Each row has a class, written after it.
[  -4  144   -9  -86  184 -125   83  247   98   12    7 -141 -274   93
  -26  124  -44   24   53   13    6  -23   20  123  368  120   64 -186
   44   24   32  189  -73  -24  122 -135 -100  -63] -> (174)
[  17 -145  -77 -149  294  154  165   -6 -171  150 -160    5  -88   81
  -10  -84   61   63  -30   10   -4  -10  -77   22  -90  -47    4 -102
    4  149 -182   39   89   56   97 -185 -144  213] -> (174)
[   2 -134  -67  -92  258   91  127  -95 -101  122 -110  -10 -111   49
  -11  -22   77   33  -44    7   80   19  -48   43 -104  -59  -49  -77
  -11  157 -145   69   55   64  145 -144 -129  240] -> (164)
[  22 -209  -82  -14 -187  -34 -320  117   81   82  159  111  -38 -224
   15  146  -92  115  187 -104   11 -178   93  -61   33  -81 -118  118
   69  -43  -69    8   58  -49   48  -57 -123 -130] -> (173)
[ -35  264  -86  -32  163 -171  -30   39   26  139  -54  -75 -334   30
  -30  259  141   71  141  105  133   39 -236  116  197  101  169 -219
   87   51   91   61  -76 -110  142  -62 -225 -350] -> (51)
[  58   41   15  -92  287   96   90   67    4    4 -127  -96  -33   98
  -43   67  158  176  -30  207  157  -48 -379  165  108   24  211 -289
  -75   79  -42  -47 -176 -113   58   15  -11  -63] -> (173)
[ -41 -274   35  -54  -19   97   56 -132  167   90 -110 -113 -117  115
 -112  -20   -2 -161 -106  -89   52   15  255   35  492   25 -190  -96
  104  116 -179  172  -55  -77  293 -207 -160   28] -> (62)
[  -8 -196  -54  -56 -180   57 -249   28  102   70  237   74    0 -218
   47  148  -52   52   75 -129  -92 -191   62  -46  -93  -44 -100  189
  -35  -40  -74   27   13  -10   18  -22 -121  -14] -> (164)
[ 240 -108  -77  105  -14  -13    7 -576  223  -89 -253 -137   -3 -100
 -314   49  108 -195  248  -38   71    8   57  -73   47  -88 -287   60
  213  314 -153  208 -246 -249  197  -25  119  225] -> (33)
[  95   96  -67    4  105  -25   53  226 -211   23  -52   61 -220  197
   18   30   25   89   10  137   18  -55 -168  -34  250   65  175 -106
  -32 -125  -93  -96   29  -24  -96   12  -64  -65] -> (76)
[ -26 -248  -21  -56 -146   24 -351   87   47  127  177   81   -6 -268
   58   83 -112   95  155 -184  -44 -151   99 -107 -131  -60 -143  174
   18   27   -4  -28    7  -41    6  -59  -60   23] -> (174)
[-255 -110 -337  253 -421 -128 -126 -677  520 -123  298 -176 -252 -166
 -198  318  -19 -453  495   16  223  201  140 -296  470   27  348  480
  728  -48 -415 -259 -130 -168  174 -254  -89 -140] -> (71)
[ -40   12  -40  -20  240  -64    9   23 -192  132 -147   44 -168  -29
  -90  155  161   67   85   88  120   44 -324   -7  121   56  220 -105
  136   95  -39  -85   24   29    8    0  -50  -89] -> (71)
[  53 -349    4   42  -22  155   39 -475  169  133 -297  -22  -12  164
 -188  -75  -62 -136  136   18  -66    3    6  -20  210  -46 -449   -3
  -97  312 -153  211  -88 -100  234  -94  116  213] -> (76)
[ -39 -243  -52  -39 -187  -32 -273   18   89   34  209   84   20 -231
    3  134 -151   20  107 -106  -48 -164  156  -72   18  -54 -213   94
   94  -69  -80    2   66   -4   34  -31 -150  -32] -> (71)
[ -19 -234 -103  -68 -148  -61 -244   64   25   53  193   63  -27 -182
  -13   91 -111  109  173 -114  -36 -157  225  -40   15   44 -227  122
   55  -47  -82  -32   90  -36   63  -47 -107  -94] -> (198)
[  56 -105  -80 -143  242   82  107   27  -86  110 -108   38  -10   18
  -57  -43    8   24  -18   -6   55   65  -51   78  -54   -4 -122 -121
   66  122 -128  101   80   19  154 -199 -218  165] -> (33)
[ -23 -216  -88  -20 -114  -38 -325   54    3   80  205  119  -53 -283
  -16   89 -158  105  187 -163  -63 -137  179 -114 -131  -57 -249  115
   35    1  -19  -37   35  -76  -17   -5  -79    3] -> (198)
[  29 -229  104  105  290  101  -99  269 -184  272  296  -61 -262   78
  178 -116  360  172  158 -470  106   56   30 -253 -323   46  168   73
 -352  327  -99 -899 -236 -205 -394  292  217   31] -> (198)
[ 109 -188  -56  -30 -209  -16 -290  104   71   78  189   60  -33 -244
   28  133 -138  112  169 -125  -44 -210  140  -71   14  -44 -229  144
   44   40 -102    0   32  -78   11  -56 -120  -93] -> (33)
[ 224   19  -15   55  109   38  -75   81 -151   88  -95   32 -246   47
   -1  193   77   -1   81  189  164   21 -278   20  -11 -133  235 -254
  117    4    2  -42  -67   69   96  -44  -72  -22] -> (173)
[  39 -212  -78  -39 -135  -14 -316  104  129   94  182   78  -44 -244
   -4  174  -83   86  175 -162   24 -156  137  -79  -45 -113 -165  135
   57  -34  -96   14   11  -96   85 -123 -152  -67] -> (173)
[ -15 -128  -31 -138  272   64   81  -50 -100  146  -89  -11  -86   30
  -26    4   50   83   33   19  108   43  -95    5 -144  -77  -30  -79
   23  163 -102   62   32   63  135 -185 -185  200] -> (174)
[  56   85 -124    6  107 -167   -3  223 -205  100    2 -240 -418   54
   54  146   49   97   63  199   98  -29  -87    1  224   60   58 -215
  168  -98  -32 -214   16  -57   70 -152 -254 -241] -> (71)
[  15 -128   80   46 -493   69 -119 -347  227  -24   39 -193  -44  141
  -35   44 -100  -64   11   41   52  -27  211  -23  379   56 -265  124
  -69   92   46  398 -169  -62  314 -117  -70  185] -> (174)
[ 101 -186  -73 -147  205  158  181  -15  -89  150 -128  -30  -64   64
  -58  -45   36   48  -46   43   26   59  -16  -11  -15  -71  -79  -74
   66  100 -229   78   79   61  165 -242 -165  233] -> (31)
[  24 -173 -102 -130  241   37  150  -12 -173  143 -144   -8 -100   30
  -60  -57   70    9   -5  -11    9   38   -2   25 -113  -18  -88 -145
   82  116  -93   26   69   36  114 -168 -133  205] -> (62)
[ -39 -181  -54  -68 -134   38 -282   55  123   69  206   78  -38 -252
   14  102 -103   43  187 -169  -45 -121   94  -75  -61  -34 -213   91
   26   58   26   18   -4  -39   46  -62 -137    5] -> (174)
[-283 -291  245  145 -315 -592 -178  334 -360  713  191  209 -234  413
   62  -45 -374    0  -42  -41 -222  -39  -34 -653  166   47  355  716
 -543 -395   -5  487  428  231   56 -154  210  231] -> (62)
[  81  121   36    2  197  -77  -46  213 -181   99  -80 -102 -205  117
   96  124   57   77  -84   80   83  -27 -217    0  141   -9  226 -151
   12  -57  -31   23   69  -11   42 -128  -63 -202] -> (76)
[ 265 -310   49 -120  143  377   93 -437  344  117 -237  -29   65   46
 -311  162  198 -144  153  -57   -4  -39 -338  -16  142  -86 -244   15
 -268  509 -297   58 -267 -282  133  -46   88  124] -> (33)
[ -12 -331   15  -97   67  481 -275   82  -89  390    3 -445  221   12
  108   76  -58  383 -194  179  526  349 -184  -46  -86  -82  110  117
  -87  260 -394 -498 -100 -150  257 -641  307  137] -> (174)
[ 143   32  107  104   -4 -236 -105  172 -165  -28   46   -7  145   99
   27  -88 -153    3   -8   27  -83   76  141 -274 -336  -61  -45  309
 -206 -152  182 -147   71   64  -43  -96  220   60] -> (62)
[   6   65  -44  -92  280  -70   53  217  -76   43 -128   68 -132    3
  -12  180   98    4   74   60   87   85 -421   39  244   85  249  -58
   61  -35   20  -27   22  -57  -30  -59  -53  -89] -> (76)
[  94  -85  -98    4  175  113  105  289 -290  119  -87  -39 -280   51
  350 -143   38 -272 -114   -7  -38   55   46   53 -415  -47 -117 -140
 -141 -104   61 -750  228   77 -122 -125  127  -64] -> (164)
[ -68 -269   40   95 -109 -164   45 -328  331   85 -109  -91   -2  204
 -142   46   15  -84   71  -49   60   47   34   11  410 -122  -59  195
  -82  146 -115  332   -6  -63  125   98   56   41] -> (76)
[  65  127 -104  -23  276 -223  120  105 -179  168 -125 -126 -277  200
   -8  171   37  126  140  217  136   11 -169   71  279   52  180 -286
  -12   22  -82 -106   58  -41  108  -75  -59 -282] -> (51)
[ -87   61   24  -78  185  -58   77   24 -266  136  -43  -17 -291   71
 -105  146   42  151   25  195   98  162 -134   40    9  -58  216 -218
   47   25  102  -91  -74  119   50 -142 -161   14] -> (51)
[  18   92  -19   35  140 -150   77  246  -89   36   34  -73 -170  164
   30  165   54   31   10  173    1   61 -232   65  288   61  288 -116
    1  -69   38 -135   90  132  -14   20  -70 -282] -> (71)
[  -5 -214  -54   -6   27  -35   55 -424  328   37 -131 -310  138  178
 -268   80   45 -162  116   73  233  217  103  217  324  -23 -107  -45
  248  135 -227  -60 -184  -22  382 -101    3  -53] -> (31)
[ -46   14    0  -91  178  -79  -69  113 -399 -203 -209 -188  192 -321
  -79  -40 -229   89   91   -6 -193  -65   42   95  -81  -11 -199  -92
  130   52  219 -435   94   11 -102 -150  290 -110] -> (76)
[  64   10  289  201  106   13   80  249 -408  197    9   69 -253  213
  281 -275   33 -317 -609 -244  291  266  258 -167 -624 -422  350  171
 -164 -242   68 -421  -45  164 -105   69    4  744] -> (33)
[ -41 -114  -51   -6 -190  -19 -336   92   48   99  196  130  -83 -233
   29  121 -161   96  166 -112  -58 -180   94 -101  -17  -44 -112  120
    3  -21   44   50   -7  -34   22    1 -106  -27] -> (174)
[  51  138  -33  -53  207 -150    6  292 -174   49  -28  -27 -191   68
    8  144   86   19  100  139  136   11 -277   -8  273  148  255 -163
   93 -119   20 -109   20   -1   52  -56  -91 -199] -> (174)
[-157 -261  199 -199  238  196 -249  244 -291   15  -65  218  103 -342
  -42 -168 -108 -177 -250 -288  205  163  205   60 -412 -153 -192  -62
  402  -62   91 -285  121  343  185 -299 -154  419] -> (76)
[-284  -26  233  359 -366 -419   58  -74  -98  320  253 -173 -500  317
  -95  243 -301  121  -77  344  -13 -212   34 -157  631 -208  808  170
  100 -412 -192  204 -273  157   51  223  -60   32] -> (76)
[ 143 -178   36   21 -217  176   30 -173  358  -31   30 -118   58  286
   76   55   55   -7  -63  134   26  -23  -10  157  388   79 -108  112
  -40   91 -214  213  -65   18  217  -13 -160 -150] -> (198)
[  -2 -225 -109    2 -148  157  119 -320  194   50 -135  -82 -113   20
 -112  -75  -67 -271  217  -81  -80  -57  244  -38  325  116 -374    7
  147  113 -250  -39 -172 -247  153 -122  -50  136] -> (174)
[  48  378  -59  -97  200 -136    5  298 -168  -50  -24 -112 -124  -19
 -104  141   92  116   49  168   73  -18 -361   73  189   84  256 -256
   74  -68   76 -105   14  -62  -49   15 -117 -298] -> (51)
[  37 -194  -67  -29 -171   41 -275   62   15   53  223   47  -27 -269
  -32  115  -97  117  168 -143  -26 -131  148 -103  -65  -24 -274  128
   15   49  -46  -66   14  -71   40  -30  -88   16] -> (198)
[  30 -176  -66 -129  295   63  157   -4 -123   99 -123  -33  -55   45
  -33  -23   46   43   23   -9   67   60  -88   23  -78  -90  -43 -139
   45  126 -121   31  117   38  111 -176 -174  188] -> (76)
[ -46   97   23  -51   72 -110   25  264 -216  107  -91  -19 -114   -8
   81  109  -88   68  -58   90  -63 -101 -110  109  222  152   86 -106
  185 -141  -77   45   59   61  -22  -76  -88 -132] -> (71)
[  -2 -196  -72    2 -172  -68 -240   80   96   64  205   14  -80 -146
   58  130 -143   27  109 -121  -88 -187  209  -76   75  -34 -125  102
   80  -63 -115    3   89  -20   25  -54 -141 -119] -> (71)
[  49 -237  -87  -17 -143  -32 -273   23   85   78  174   35  -77 -164
   -6  144 -122   41  198 -147  -18 -175  153  -80   57  -79 -171   38
   87  -23 -120   21   37  -77   64  -53 -130  -60] -> (76)
[-464 -386 -180 -293  269  282 -222 -378  586 -103  -32  103  260 -325
 -656  -62   31  -71  405  -99  333  380   91  -66  119  145 -185  -99
  214  111   12 -498 -423 -625  145 -220 -144 -131] -> (76)
[-129 -380   48  -63  -72   74  -21 -565  242  312 -162   39   58  120
 -208  161  -14 -101   99   26   81   64  -42  156   85 -160  -87 -119
  -93  207 -132  209 -140  -56  254   44  -64   30] -> (51)
[  82 -103  -86 -119  293   57  196   76 -153   99  -97   -6  -86   90
  -15  -27   31   61   -2  -17  -13   45   20   84  -90    3  -50 -101
   12  125 -124   59  133  100  128 -140 -144  164] -> (198)
[  30 -192  291  -93  -77  172   -1  327 -386  248 -115  -16  -10  -43
   69 -183 -278   48 -435  -10  -23 -111  238  -90 -262 -235  177   60
  -49 -177  -65  -55  130  230   46 -163  147  444] -> (31)
[ -29  114  -56  -83  -23   35   64  166   56  -90    3 -257  -19   62
   41  -41 -326 -199 -205 -160 -154  -93  349  218  168 -173  -64 -185
  104  -33 -186  188  250   76   79 -297  -68  -22] -> (173)
[ 192    0  -92  269 -168 -256 -206   80  -21  160  -62 -229  455  350
   81 -124 -471  -49   70  245   15   20  -18   86  199    4  522   39
  351 -232 -226  218  119  130  280  121   65 -124] -> (62)
[  60  139  -35  -24  194  -23  138  298 -133   -2    5 -147 -244   44
  -71  133  167   60    9  105   23   -9 -318   16  285  -20  320 -246
  -71    3   24 -128    9  -51  -52  -18  -21 -178] -> (173)
[ 188  166 -123  -57  198  -48   74  155  -64 -112  -78  -65 -272  282
  -17   50  170   84   -6  165   55 -107 -211  100  423  167  245 -249
   -8   44  -32   77  -57  -36   42   45  -81 -101] -> (62)
[-352   53  148  -86 -102 -287 -233  215 -145  290   77  134  -29 -157
  -33   19 -378 -177    4 -139  -58  -61   30  -30 -293  -88 -343   82
 -280 -129  261 -224  288   64  -62  -45   -7 -217] -> (33)
[  81 -131  -84  -23 -165  -52 -308   98  102   43  217  120  -50 -271
  -13  139  -98   68  187 -166  -25 -185   86 -131  -13  -46 -229  162
  -43   40  -38    3   43 -128  -27  -15  -63  -56] -> (33)
[ -78 -200  -56  -27 -143  -46 -259   69   76   98  143  132  -52 -256
   30   95 -146  104  170 -145  -74 -172   87  -86   -6  -26 -217  147
   45  -50   -4   45   13 -105  -15  -19 -128  -15] -> (76)
[  25 -204  -66  -49 -194    9 -334   81   88   38  262  111  -58 -190
   41  102 -118   75  114 -194  -27 -147  259  -45  -96   -5 -232  153
   36  -47  -54   22    9  -32   41  -30 -128   25] -> (198)
[-153 -251  125  175   24 -336 -571 -454 -222  199 -386 -506   99  476
 -272 -177  141 -175 -132 -227  652  534  515  167   79 -175  105  214
  511   94 -229 -326  -60  168  439 -327  202 -102] -> (173)
[ 191 -292   76  319  503   13  145  -25   75  248 -129 -107   18  277
  367 -349 -251 -359  116   -3 -323    8 -598 -405 -462 -481  452   38
 -400  169 -163 -487   93 -229 -476  305  379  113] -> (76)
[  30  107   -2  -10  124 -166  164  231  -52  133  -17   29 -206   43
  -28  236  -33   -5   85  224   16   40 -284   48  194  -33  369 -142
   47 -194   40 -117  -53   32  -78  110  -67 -179] -> (31)
[ 254   23  -66  115 -157   94   52 -193  218  -41  -75 -152  -96  245
  -33    4   26 -193  -82  -28   14  -60  192  143  368   51 -162  -16
   80  111 -275  272 -108  -41  259  -69   13  114] -> (33)
[ 131 -274 -164  236  216 -111 -553 -152  156  414 -153 -103  335   -2
 -200   44 -149  -83  333 -132  343  390  -94 -124 -306 -306  -81  244
  339  150 -443 -215  -58 -170  168 -196  207  -46] -> (173)
[ 132 -102  -43  101   29   87  243 -342  290  -84 -269   41   -9  414
 -322  -56   34 -296   85  118   34   75  116  134  658  125 -186 -182
   93  143 -287  379  -90   77  388  -73  118  128] -> (173)
[-160  -39  113  -57  401 -416  -20  146   14  -19 -318  -17  -56   99
 -242  -99  161  144  162   54  -18  172 -258   66  340  233  106  242
   44   26  236 -164 -203  -33 -135  132  307 -116] -> (31)
[-162   -2  110  -15 -515 -208 -111  168  603  143  513 -463  296  368
   71   24 -265   80  -11 -226  -63 -243  277   70  603  321  -27  685
 -192 -201 -598   44 -218 -295    8  -25  -18 -226] -> (33)
[   1 -131   57   12 -107   -9 -242  331 -459  230   29  104  -35 -234
   42 -198 -270 -144 -144 -308 -197   52  346 -353 -425 -156 -340  181
  137 -107  -22   26  332  166  -67 -371   42  333] -> (62)
[ 109  144  118  -61   61 -329  163  357 -375   71  -16 -251 -132  -73
   94   98 -116   26   60  -99 -206  -40  -48   10 -371 -147   25   60
  -33  -21  240   25  229  213 -154  -65   50  141] -> (76)
